Below is a small trained network, with its code and all its weights. Each question gives an input and a class and asks what happens when units are switched off, that is, made to give their printed mean instead of their output.

import numpy as np


def w(rows, s, z=0):
    codes = np.array(rows[::2]) - 128.0
    scale = np.full(codes.shape[1], s)
    scale[-1] = z or s
    return codes * scale


def f(y):
    return np.maximum(y, 0)


def log_softmax(a):
    a = a - a.max(-1, keepdims=True)
    return a - np.log(np.exp(a).sum(-1, keepdims=True))


def net(x, mask):
    res = np.array(x, float).reshape(1, 3) / 4 @ E
    y = f(res @ A[0][:, :-1].T + A[0][:, -1])
    res = res + np.where(mask, y, B[0][:, -1]) @ B[0][:, :-1]
    return log_softmax(res[-1] @ U[:, :-1].T + U[:, -1])


A, B = {}, {}
E = w([
[43,126,161,130,168,218,2,187],'x0',
[33,47,90,192,163,70,183,178],'x1',
[100,69,199,11,172,63,163,120],'x2',
],0.011)
A[0] = w([
[201,115,127,102,121,104,203,107,159],'neuron 0',
[86,83,135,169,190,86,157,169,148],'neuron 1',
[57,68,79,159,121,78,152,151,113],'neuron 2',
[125,119,119,155,138,96,187,108,131],'neuron 3',
[208,159,154,60,117,165,93,101,129],'neuron 4',
[90,116,135,112,155,116,154,125,123],'neuron 5',
[170,196,147,61,42,151,93,100,95],'neuron 6',
[156,136,93,248,66,162,116,134,155],'neuron 7',
[83,100,156,23,145,102,152,149,117],'neuron 8',
[102,129,111,160,101,145,73,151,133],'neuron 9',
[67,120,159,107,203,215,96,142,152],'neuron 10',
[180,180,64,152,141,79,203,113,85],'neuron 11',
[145,115,129,136,99,123,156,118,202],'neuron 12',
[147,87,180,90,146,102,130,144,100],'neuron 13',
[85,137,40,179,130,135,155,159,121],'neuron 14',
[107,74,161,83,152,109,119,105,142],'neuron 15',
[141,84,145,125,127,172,83,199,92],'neuron 16',
[126,101,186,82,196,106,127,124,133],'neuron 17',
[180,128,84,148,63,104,185,77,130],'neuron 18',
[146,125,149,115,105,152,113,109,249],'neuron 19',
[158,130,45,168,100,146,84,146,91],'neuron 20',
[66,145,164,128,185,185,59,169,116],'neuron 21',
],0.013,0.015)
B[0] = w([
[117,85,108,81,142,150,137,132,231],'neuron 0',
[195,150,137,139,199,82,76,191,227],'neuron 1',
[204,105,149,170,199,78,82,159,220],'neuron 2',
[159,126,112,77,118,155,108,158,192],'neuron 3',
[193,119,158,171,191,77,69,149,214],'neuron 4',
[150,171,168,140,146,138,96,97,167],'neuron 5',
[253,123,138,177,123,84,44,142,205],'neuron 6',
[101,195,183,116,158,188,136,77,249],'neuron 7',
[130,162,171,92,149,173,104,71,214],'neuron 8',
[123,119,138,62,107,196,143,128,187],'neuron 9',
[131,86,88,56,115,129,158,152,237],'neuron 10',
[104,74,123,80,85,146,107,93,212],'neuron 11',
[88,134,104,78,139,167,171,198,203],'neuron 12',
[146,176,180,95,58,139,108,61,171],'neuron 13',
[205,172,149,154,194,107,69,106,203],'neuron 14',
[114,187,179,115,158,147,156,70,195],'neuron 15',
[156,77,120,91,90,138,111,105,172],'neuron 16',
[108,154,168,88,136,159,160,75,199],'neuron 17',
[106,82,128,49,113,139,115,133,229],'neuron 18',
[71,180,109,168,240,138,159,244,230],'neuron 19',
[123,143,166,118,47,189,74,47,184],'neuron 20',
[135,69,118,64,95,143,119,142,232],'neuron 21',
],0.011,0.017)
U = w([
[201,132,157,155,168,104,73,145,119],'0',
[115,210,176,114,136,198,124,34,120],'1',
[122,2,129,68,107,173,138,136,120],'2',
[66,200,130,126,196,165,180,253,255],'3',
[151,111,111,182,114,110,150,163,103],'4',
[106,136,110,119,74,120,122,126,100],'5',
[136,95,142,132,94,133,140,113,101],'6',
[121,85,129,166,125,148,124,115,99],'7',
],0.015,0.0068)

Each question gives the input, the list of numbers given to net, and the class t.
The units are the neurons (one row each of A and B). Each row of codes is followed by its name. A weight is (code - 128) times the scale printed after its matrix; where a second scale follows, it is the last column's (A, B and U).
mask holds one flag per neuron, in row order. A switched-off neuron (its flag False) gives its mean, the last column of its row in B, instead of its output. The means were averaged over made-up inputs and are rounded, as every weight is.
A unit's drop is (log p(t) with every unit on - log p(t) with that unit switched off) / (log p(t) with every unit on - log p(t) with every unit switched off).
The circuit of an input: a set's keep is (log p(t) with only the set's units on - log p(t) with every unit switched off) / (log p(t) with every unit on - log p(t) with every unit switched off). Starting from the 12 units with the biggest drops (on a tie, the unit counted first), units are removed one at a time, each time the one whose removal leaves the highest keep (on an exact tie, the one counted first), for as long as the keep stays at least 0.8.
circuit, biggest first: the units of the circuit, biggest drop first
most important unit: the unit with the biggest drop
k most important neurons: the k neurons with the biggest drops, biggest first
drop when u is switched off: that unit's drop, to one decimal
input [7,8,0], class 0: circuit, biggest first -> (neuron 2)
input [-6,8,6], class 0: 2 most important neurons -> (neuron 2; neuron 1)
input [-3,3,2], class 3: 3 most important neurons -> (neuron 6; neuron 4; neuron 21)
input [3,-2,1], class 3: 2 most important neurons -> (neuron 11; neuron 19)
input [-8,-5,-7], class 2: 3 most important neurons -> (neuron 18; neuron 11; neuron 0)
input [7,2,-5], class 2: 2 most important neurons -> (neuron 21; neuron 10)
input [5,-8,8], class 0: 3 most important neurons -> (neuron 4; neuron 6; neuron 7)
input [5,-6,0], class 0: 2 most important neurons -> (neuron 4; neuron 6)
input [5,6,3], class 0: 2 most important neurons -> (neuron 1; neuron 2)
input [3,-1,1], class 3: 2 most important neurons -> (neuron 11; neuron 18)
input [7,-6,-5], class 2: 4 most important neurons -> (neuron 21; neuron 10; neuron 9; neuron 1)
input [3,2,3], class 3: 4 most important neurons -> (neuron 20; neuron 7; neuron 11; neuron 6)
input [-8,0,-8], class 1: 4 most important neurons -> (neuron 7; neuron 10; neuron 21; neuron 20)
input [1,4,4], class 0: circuit, biggest first -> (neuron 1)
input [-1,-3,2], class 3: 3 most important neurons -> (neuron 2; neuron 19; neuron 14)
input [4,-1,-1], class 2: 2 most important neurons -> (neuron 21; neuron 1)
input [2,8,7], class 0: 3 most important neurons -> (neuron 1; neuron 2; neuron 7)
input [-8,-6,-1], class 2: drop when neuron 11 is switched off -> 0.2
input [2,4,5], class 1: drop when neuron 8 is switched off -> 0.7
input [1,-6,1], class 0: most important unit -> neuron 6
input [-5,8,6], class 0: drop when neuron 1 is switched off -> 1.1
input [8,-2,-6], class 2: drop when neuron 10 is switched off -> 0.3
